Below is a small trained network, with its code and all its weights. Each question gives an input and a class and asks what happens when units are switched off, that is, made to give their printed mean instead of their output.

import numpy as np


def w(rows, s, z=0):
    codes = np.array(rows[::2]) - 128.0
    scale = np.full(codes.shape[1], s)
    scale[-1] = z or s
    return codes * scale


def f(y):
    return np.maximum(y, 0)


def log_softmax(a):
    a = a - a.max(-1, keepdims=True)
    return a - np.log(np.exp(a).sum(-1, keepdims=True))


def net(x, mask):
    res = np.array(x, float).reshape(1, 8) / 4 @ E
    y = f(res @ A[0][:, :-1].T + A[0][:, -1])
    res = res + np.where(mask, y, B[0][:, -1]) @ B[0][:, :-1]
    return log_softmax(res[-1] @ U[:, :-1].T + U[:, -1])


A, B = {}, {}
E = w([
[116,198,118,157,123,202,116,61,196,89,129,188],'x0',
[116,96,215,158,91,213,63,68,38,184,82,111],'x1',
[95,108,226,58,80,78,123,151,185,170,90,194],'x2',
[121,140,107,134,92,105,141,122,105,123,107,138],'x3',
[124,207,227,163,168,78,87,168,67,23,107,140],'x4',
[57,107,80,201,129,126,31,189,157,146,150,141],'x5',
[66,68,109,111,177,96,138,78,147,82,1,87],'x6',
[164,200,81,87,183,75,48,108,113,224,87,154],'x7',
],0.0081)
A[0] = w([
[137,175,94,80,181,90,178,158,196,91,159,108,21],'n1',
[103,132,85,122,102,184,134,83,155,134,127,197,122],'n2',
[224,160,159,70,116,130,224,60,127,70,80,138,114],'n3',
[118,100,102,91,96,153,169,118,156,202,152,179,45],'n4',
[123,32,69,120,70,190,158,159,148,191,152,112,49],'n5',
[168,134,37,220,196,165,160,87,83,118,149,38,45],'n6',
[119,106,202,94,125,100,133,153,183,144,103,197,65],'n7',
[146,109,176,99,207,155,164,146,128,149,136,91,125],'n8',
[74,112,172,139,109,196,64,91,94,147,97,93,24],'n9',
[150,158,146,79,62,153,137,67,65,118,106,110,89],'n10',
[30,82,103,230,90,129,60,229,152,126,101,133,196],'n11',
[159,61,148,115,124,104,126,184,115,130,131,81,99],'n12',
[104,160,79,90,165,71,94,48,109,119,59,106,173],'n13',
[104,147,201,149,121,111,146,93,222,158,123,180,101],'n14',
[150,195,136,142,150,168,139,76,212,115,86,194,119],'n15',
[41,59,166,120,97,180,165,169,154,54,180,110,139],'n16',
[225,154,122,135,39,180,135,206,89,195,227,186,180],'n17',
[41,33,102,108,211,133,153,74,152,88,1,79,112],'n18',
[112,81,139,193,70,173,185,164,128,88,139,108,48],'n19',
[119,204,187,140,184,96,60,191,54,41,125,134,99],'n20',
[135,85,149,110,128,83,133,195,76,159,138,72,133],'n21',
[199,212,89,94,219,85,38,120,136,243,109,133,115],'n22',
[159,75,108,153,117,63,127,204,95,164,110,72,122],'n23',
[165,93,159,114,99,109,112,176,197,168,76,155,95],'n24',
[108,173,104,159,99,183,129,96,143,96,109,189,53],'n25',
[68,92,204,74,21,109,140,152,195,153,114,205,74],'n26',
[93,81,185,146,116,216,102,131,67,142,87,132,40],'n27',
[85,108,78,149,82,63,151,156,60,151,112,158,182],'n28',
[146,53,115,87,156,118,151,148,95,157,145,114,89],'n29',
[222,96,169,69,136,157,222,108,115,94,119,126,122],'n30',
[154,160,59,172,130,170,129,98,102,73,131,75,119],'n31',
[134,137,78,109,153,115,191,187,193,149,153,143,56],'n32',
[95,143,93,119,148,62,181,194,196,75,148,150,51],'n33',
[146,183,219,176,158,119,141,203,97,63,108,149,47],'n34',
[152,80,104,122,105,150,107,61,162,144,143,72,36],'n35',
[114,113,189,146,87,164,78,35,41,185,145,124,20],'n36',
[124,70,56,114,81,188,162,114,169,223,138,132,3],'n37',
[115,206,133,158,110,193,119,8,230,72,122,170,119],'n38',
[175,136,89,177,137,155,146,145,77,100,154,112,83],'n39',
[87,124,89,183,109,161,65,136,171,95,118,201,146],'n40',
[69,158,185,174,130,107,129,170,99,84,136,121,33],'n41',
[83,53,166,198,78,138,220,118,144,56,207,91,70],'n42',
[146,134,91,97,121,83,120,147,140,33,146,143,114],'n43',
],0.008,0.0048)
B[0] = w([
[180,82,81,219,113,107,173,180,103,162,95,154,190],'n1',
[143,110,127,117,90,117,90,104,103,80,142,99,178],'n2',
[154,160,80,106,186,214,87,102,181,231,156,75,221],'n3',
[125,125,129,135,142,176,101,121,145,71,82,151,176],'n4',
[133,113,86,107,123,149,90,84,163,66,81,140,196],'n5',
[103,172,188,92,189,115,78,219,47,122,36,95,205],'n6',
[110,142,154,122,155,137,102,200,89,131,83,98,179],'n7',
[118,120,125,152,111,154,99,100,141,135,178,77,162],'n8',
[169,94,90,183,120,97,178,167,126,184,88,141,185],'n9',
[146,121,67,171,146,160,107,137,158,172,154,128,180],'n10',
[129,164,87,96,205,225,130,101,232,229,191,49,237],'n11',
[163,127,138,135,107,87,111,97,95,112,153,87,175],'n12',
[79,152,154,115,100,162,192,109,116,132,169,151,212],'n13',
[122,140,167,122,158,127,112,169,67,104,131,77,178],'n14',
[143,94,154,148,110,93,116,107,86,109,154,83,198],'n15',
[67,92,123,93,119,100,154,58,79,191,164,189,215],'n16',
[70,220,195,155,90,164,254,134,207,70,142,131,255],'n17',
[75,219,192,179,97,144,225,144,199,53,163,143,240],'n18',
[82,89,124,104,158,69,106,97,82,156,157,190,184],'n19',
[128,119,67,93,89,177,99,69,175,72,60,149,240],'n20',
[174,105,167,142,57,110,85,126,130,72,167,75,199],'n21',
[38,82,113,101,126,82,164,56,53,177,172,209,244],'n22',
[148,120,129,128,78,74,91,121,124,83,177,84,198],'n23',
[121,140,173,124,140,162,84,173,100,126,120,123,171],'n24',
[153,106,143,115,98,38,98,132,112,108,163,103,167],'n25',
[90,158,134,107,202,158,102,221,51,139,85,103,208],'n26',
[204,94,102,226,111,100,157,157,136,177,116,184,192],'n27',
[143,131,152,139,87,188,94,105,94,132,176,87,185],'n28',
[153,109,159,129,86,123,83,98,111,68,136,101,172],'n29',
[152,159,105,107,158,168,86,95,158,212,169,95,211],'n30',
[114,153,161,104,170,172,94,214,76,144,130,124,191],'n31',
[151,65,119,186,123,171,152,127,135,139,76,138,184],'n32',
[211,66,73,232,116,99,153,165,102,191,108,153,199],'n33',
[144,123,90,69,110,196,105,80,185,60,50,175,207],'n34',
[150,126,125,104,107,147,143,142,165,83,49,146,159],'n35',
[178,63,107,207,159,69,189,168,141,157,98,162,202],'n36',
[151,124,69,82,145,134,75,100,147,44,21,167,194],'n37',
[160,76,179,138,43,58,66,132,108,82,176,77,223],'n38',
[111,146,157,102,157,136,136,184,111,153,85,126,174],'n39',
[187,160,126,104,114,129,111,118,130,163,169,71,190],'n40',
[144,100,72,96,131,132,112,102,144,103,101,144,179],'n41',
[64,112,111,79,143,68,156,105,69,154,153,186,218],'n42',
[169,119,118,149,99,160,158,120,106,169,99,147,181],'n43',
],0.007,0.011)
U = w([
[222,68,98,253,114,106,176,162,123,171,91,189,95],'0',
[153,116,88,67,107,147,94,66,172,35,44,180,106],'1',
[54,106,129,81,117,86,155,53,54,168,194,218,113],'2',
[112,162,172,89,166,133,95,253,58,123,88,98,107],'3',
[167,155,96,113,152,160,101,89,207,208,210,69,137],'4',
[88,202,205,173,78,131,248,129,200,53,173,148,110],'5',
[195,82,170,139,35,71,72,97,90,62,207,55,117],'6',
[131,124,131,136,91,163,145,99,109,123,151,133,255],'7',
],0.0081,0.013)

Each question gives the input, the list of numbers given to net, and the class t.
The units are the neurons (one row each of A and B). Each row of codes is followed by its name. A weight is (code - 128) times the scale printed after its matrix; where a second scale follows, it is the last column's (A, B and U).
mask holds one flag per neuron, in row order. A switched-off neuron (its flag False) gives its mean, the last column of its row in B, instead of its output. The means were averaged over made-up inputs and are rounded, as every weight is.
A unit's drop is (log p(t) with every unit on - log p(t) with that unit switched off) / (log p(t) with every unit on - log p(t) with every unit switched off).
The circuit of an input: a set's keep is (log p(t) with only the set's units on - log p(t) with every unit switched off) / (log p(t) with every unit on - log p(t) with every unit switched off). Starting from the 12 units with the biggest drops (on a tie, the unit counted first), units are removed one at a time, each time the one whose removal leaves the highest keep (on an exact tie, the one counted first), for as long as the keep stays at least 0.8.
circuit, biggest first: the units of the circuit, biggest drop first
top k neurons: the k neurons with the biggest drops, biggest first
drop when u is switched off: that unit's drop, to one decimal
input [3,-8,-4,1,4,6,4,-6], class 0: top 2 neurons => (n33 n1)
input [5,-6,5,-4,-8,-5,-3,-7], class 1: circuit, biggest first => (n37)
input [-6,3,7,-8,0,8,7,2], class 4: top 2 neurons => (n11 n6)
input [-1,-8,3,-5,-3,-8,-2,-6], class 0: top 4 neurons => (n1 n33 n11 n32)
input [7,-2,-3,-2,7,1,-7,7], class 1: top 2 neurons => (n20 n34)
input [-7,3,8,-1,-8,-4,2,-5], class 1: top 2 neurons => (n5 n37)
input [3,-7,-1,-6,5,-8,-4,4], class 4: top 3 neurons => (n3 n30 n36)
input [2,7,-1,-3,-3,-6,1,-4], class 0: circuit, biggest first => (n36 n27)
input [4,-3,-4,-6,-3,-7,7,-4], class 4: top 2 neurons => (n3 n30)
input [-5,7,6,0,2,7,-4,-6], class 0: top 2 neurons => (n27 n36)
input [-8,0,-3,5,-5,1,-8,5], class 5: top 2 neurons => (n17 n38)
input [3,4,-6,5,8,-2,7,-5], class 1: top 3 neurons => (n20 n34 n17)
input [7,-5,8,-1,-5,3,-6,3], class 3: circuit, biggest first => (n26 n14)
input [7,-6,7,-6,-1,7,2,-8], class 2: circuit, biggest first => (n16)
input [5,1,7,-3,-1,-8,-5,8], class 2: top 2 neurons => (n22 n11)
input [-1,-1,-7,-5,7,1,7,-6], class 1: top 4 neurons => (n20 n34 n17 n41)
input [-7,-5,-7,2,-4,2,8,8], class 2: top 2 neurons => (n22 n17)
input [8,0,-4,-3,4,-4,8,-8], class 2: circuit, biggest first => (n42 n16)
input [1,3,-2,2,5,-2,-4,-4], class 1: circuit, biggest first => (n34 n20)
input [-1,2,0,6,2,-3,-8,-4], class 5: circuit, biggest first => (n17)
input [3,-1,7,0,-6,-6,7,7], class 2: drop when n40 is switched off => 0.1
input [-7,-4,0,-2,2,4,-6,5], class 6: drop when n13 is switched off => 0.2
input [6,8,-8,-3,8,4,-2,-2], class 0: drop when n9 is switched off => 0.6
